Below is a small trained network, with its code and all its weights. Each question gives an input and a target symbol and asks what happens when units are switched off, that is, made to give their printed mean instead of their output.

import numpy as np


def w(rows, s, z=0):
    codes = np.array(rows[::2]) - 128.0
    scale = np.full(codes.shape[1], s)
    scale[-1] = z or s
    return codes * scale


def norm(h):
    return h / np.sqrt((h * h).mean(-1, keepdims=True) + 1e-5)


def f(y):
    return np.maximum(y, 0)


def softmax(a):
    e = np.exp(a - a.max(-1, keepdims=True))
    return e / e.sum(-1, keepdims=True)


def log_softmax(a):
    a = a - a.max(-1, keepdims=True)
    return a - np.log(np.exp(a).sum(-1, keepdims=True))


def net(x, mask):
    ids = ['αγζηθλπστφψ'.index(c) for c in x.split()]
    T = len(ids)
    res = E[ids] + P[:T]
    u = 0
    for l in range(3):
        q, k, v = (norm(res) @ M[l].T for M in (Q, K, V))
        z = softmax(np.where(np.tri(T) > 0, q @ k.T / 3**0.5, -1e9)) @ v
        res = res + np.where(mask[u], z, O[l][:, -1]) @ O[l][:, :-1]
        u += 1
        y = f(norm(res) @ A[l][:, :-1].T + A[l][:, -1])
        res = res + np.where(mask[u : u + 4], y, B[l][:, -1]) @ B[l][:, :-1]
        u += 4
    return log_softmax(norm(res)[-1] @ U[:, :-1].T + U[:, -1])


Q, K, V, O, A, B = {}, {}, {}, {}, {}, {}
E = w([
[142,99,96,83],'α',
[198,186,63,120],'γ',
[216,33,2,190],'ζ',
[173,124,64,107],'η',
[116,213,82,23],'θ',
[96,127,145,42],'λ',
[139,93,68,47],'π',
[169,138,107,128],'σ',
[159,149,115,112],'τ',
[104,152,159,60],'φ',
[97,158,160,55],'ψ',
],0.0093)
P = w([
[122,129,124,194],'0',
[208,214,65,29],'1',
[79,92,59,118],'2',
[253,160,203,51],'3',
[156,189,132,37],'4',
[92,126,101,172],'5',
[245,125,242,82],'6',
[132,145,128,69],'7',
[97,103,48,168],'8',
[254,43,239,121],'9',
[77,132,115,51],'10',
[109,196,87,187],'11',
],0.0079)
Q[0] = w([
[27,144,64,184],'0.h0',
[118,222,139,201],'0.h0',
[128,132,81,12],'0.h0',
],0.011)
K[0] = w([
[2,79,40,140],'0.h0',
[68,234,45,119],'0.h0',
[148,40,243,90],'0.h0',
],0.0096)
V[0] = w([
[181,2,161,154],'0.h0',
[121,144,109,226],'0.h0',
[40,133,157,131],'0.h0',
],0.0067)
O[0] = w([
[254,253,226,131,101],'0.h0',
[113,87,195,253,1],'0.h0',
[170,20,162,79,20],'0.h0',
],0.0044,0.0038)
A[0] = w([
[139,185,119,173,94],'0.n0',
[158,105,45,183,184],'0.n1',
[132,70,234,113,73],'0.n2',
[255,109,120,102,255],'0.n3',
],0.0092,0.0014)
B[0] = w([
[81,233,108,170,156],'0.n0',
[119,89,101,2,210],'0.n1',
[60,215,130,252,141],'0.n2',
[65,170,178,32,254],'0.n3',
],0.0078,0.0058)
Q[1] = w([
[29,248,55,122],'1.h0',
[209,149,169,152],'1.h0',
[113,158,134,112],'1.h0',
],0.012)
K[1] = w([
[254,148,243,79],'1.h0',
[7,99,135,206],'1.h0',
[150,170,105,172],'1.h0',
],0.0098)
V[1] = w([
[171,5,15,115],'1.h0',
[255,166,145,11],'1.h0',
[199,152,152,199],'1.h0',
],0.0089)
O[1] = w([
[46,254,176,186,76],'1.h0',
[123,32,90,185,252],'1.h0',
[192,152,121,211,66],'1.h0',
],0.01,0.013)
A[1] = w([
[182,184,250,20,170],'1.n0',
[44,218,152,49,255],'1.n1',
[79,92,253,192,9],'1.n2',
[158,170,61,43,166],'1.n3',
],0.0071,0.00099)
B[1] = w([
[32,82,174,255,189],'1.n0',
[251,48,110,162,193],'1.n1',
[118,12,182,114,129],'1.n2',
[113,144,250,134,255],'1.n3',
],0.0079,0.0055)
Q[2] = w([
[146,141,253,113],'2.h0',
[100,168,141,106],'2.h0',
[157,134,165,86],'2.h0',
],0.019)
K[2] = w([
[124,250,133,154],'2.h0',
[106,156,99,129],'2.h0',
[91,145,162,149],'2.h0',
],0.021)
V[2] = w([
[82,180,9,111],'2.h0',
[45,78,145,120],'2.h0',
[58,222,144,94],'2.h0',
],0.015)
O[2] = w([
[112,29,185,178,71],'2.h0',
[103,181,190,169,255],'2.h0',
[247,130,131,201,51],'2.h0',
],0.014,0.0096)
A[2] = w([
[56,132,82,126,5],'2.n0',
[111,54,44,72,51],'2.n1',
[74,123,21,134,254],'2.n2',
[61,4,55,206,110],'2.n3',
],0.015,0.00085)
B[2] = w([
[195,32,139,100,215],'2.n0',
[212,212,146,191,248],'2.n1',
[66,93,138,214,212],'2.n2',
[72,131,5,162,215],'2.n3',
],0.015,0.012)
U = w([
[103,107,172,38,36],'α',
[144,118,26,220,183],'γ',
[25,57,78,168,250],'ζ',
[53,135,191,52,69],'η',
[212,62,229,252,27],'θ',
[76,213,210,139,158],'λ',
[12,108,185,87,16],'π',
[182,208,46,31,126],'σ',
[79,242,106,37,206],'τ',
[255,186,140,153,138],'φ',
[217,186,166,166,153],'ψ',
],0.0075,0.0019)

Each question gives the input, a string of symbols that net reads in full, and the target symbol t.
The units are the heads (3 rows each of Q, K, V and O) and the neurons (one row each of A and B). Each row of codes is followed by its name. A weight is (code - 128) times the scale printed after its matrix; where a second scale follows, it is the last column's (O, A, B and U).
mask holds one flag per unit, layer by layer, with each layer's heads first. A switched-off unit (its flag False) gives its mean, the last column of its rows in O or B, instead of its output. The means were averaged over made-up inputs and are rounded, as every weight is.
A unit's drop is (log p(t) with every unit on - log p(t) with that unit switched off) / (log p(t) with every unit on - log p(t) with every unit switched off).
The circuit of an input: a set's keep is (log p(t) with only the set's units on - log p(t) with every unit switched off) / (log p(t) with every unit on - log p(t) with every unit switched off). Starting from the 12 units with the biggest drops (on a tie, the unit counted first), units are removed one at a time, each time the one whose removal leaves the highest keep (on an exact tie, the one counted first), for as long as the keep stays at least 0.8.
circuit, biggest first: the units of the circuit, biggest drop first
unit that matters most: the unit with the biggest drop
top k neurons: the k neurons with the biggest drops, biggest first
drop when u is switched off: that unit's drop, to one decimal
input θ φ γ γ θ θ η α, target θ: top 2 neurons	0.n3, 2.n3
input σ ζ η σ τ θ η, target σ: circuit, biggest first	0.h0, 2.h0, 1.h0, 0.n3
input θ π θ ψ, target θ: circuit, biggest first	2.h0, 1.h0
input θ θ α θ θ θ γ π η θ, target θ: circuit, biggest first	1.h0, 2.h0, 0.h0
input θ γ θ λ, target θ: circuit, biggest first	2.h0, 1.h0, 0.h0
input λ ψ π ζ η θ ζ σ ψ ζ, target λ: unit that matters most	0.n3
input θ γ π ψ ζ ζ η η θ π, target θ: circuit, biggest first	0.n3, 1.h0, 0.h0, 2.h0
input θ ψ σ φ, target θ: circuit, biggest first	1.h0, 2.h0, 0.h0
input τ ψ θ η τ, target θ: top 2 neurons	2.n3, 1.n0
input ζ γ τ σ, target ζ: top 3 neurons	1.n3, 0.n1, 0.n0
input θ η θ τ λ π σ η, target φ: top 2 neurons	2.n1, 0.n3
input σ τ τ α λ σ ζ, target σ: top 3 neurons	0.n3, 0.n1, 0.n0
input τ φ α π η α θ, target τ: top 2 neurons	0.n0, 0.n3
input π θ τ η α, target θ: circuit, biggest first	2.n3
input η ζ π φ θ θ σ θ, target φ: top 3 neurons	2.n1, 2.n3, 1.n0
input θ θ α η, target θ: top 2 neurons	0.n3, 2.n1
input ζ σ σ η π, target θ: top 4 neurons	2.n3, 0.n3, 1.n0, 0.n1
input α η τ τ θ η γ φ, target γ: top 2 neurons	2.n1, 0.n3
input τ θ θ η θ θ φ π ψ π, target τ: drop when 0.h0 is switched off	0.5
input λ ζ φ τ σ π σ, target λ: drop when 1.h0 is switched off	0.3
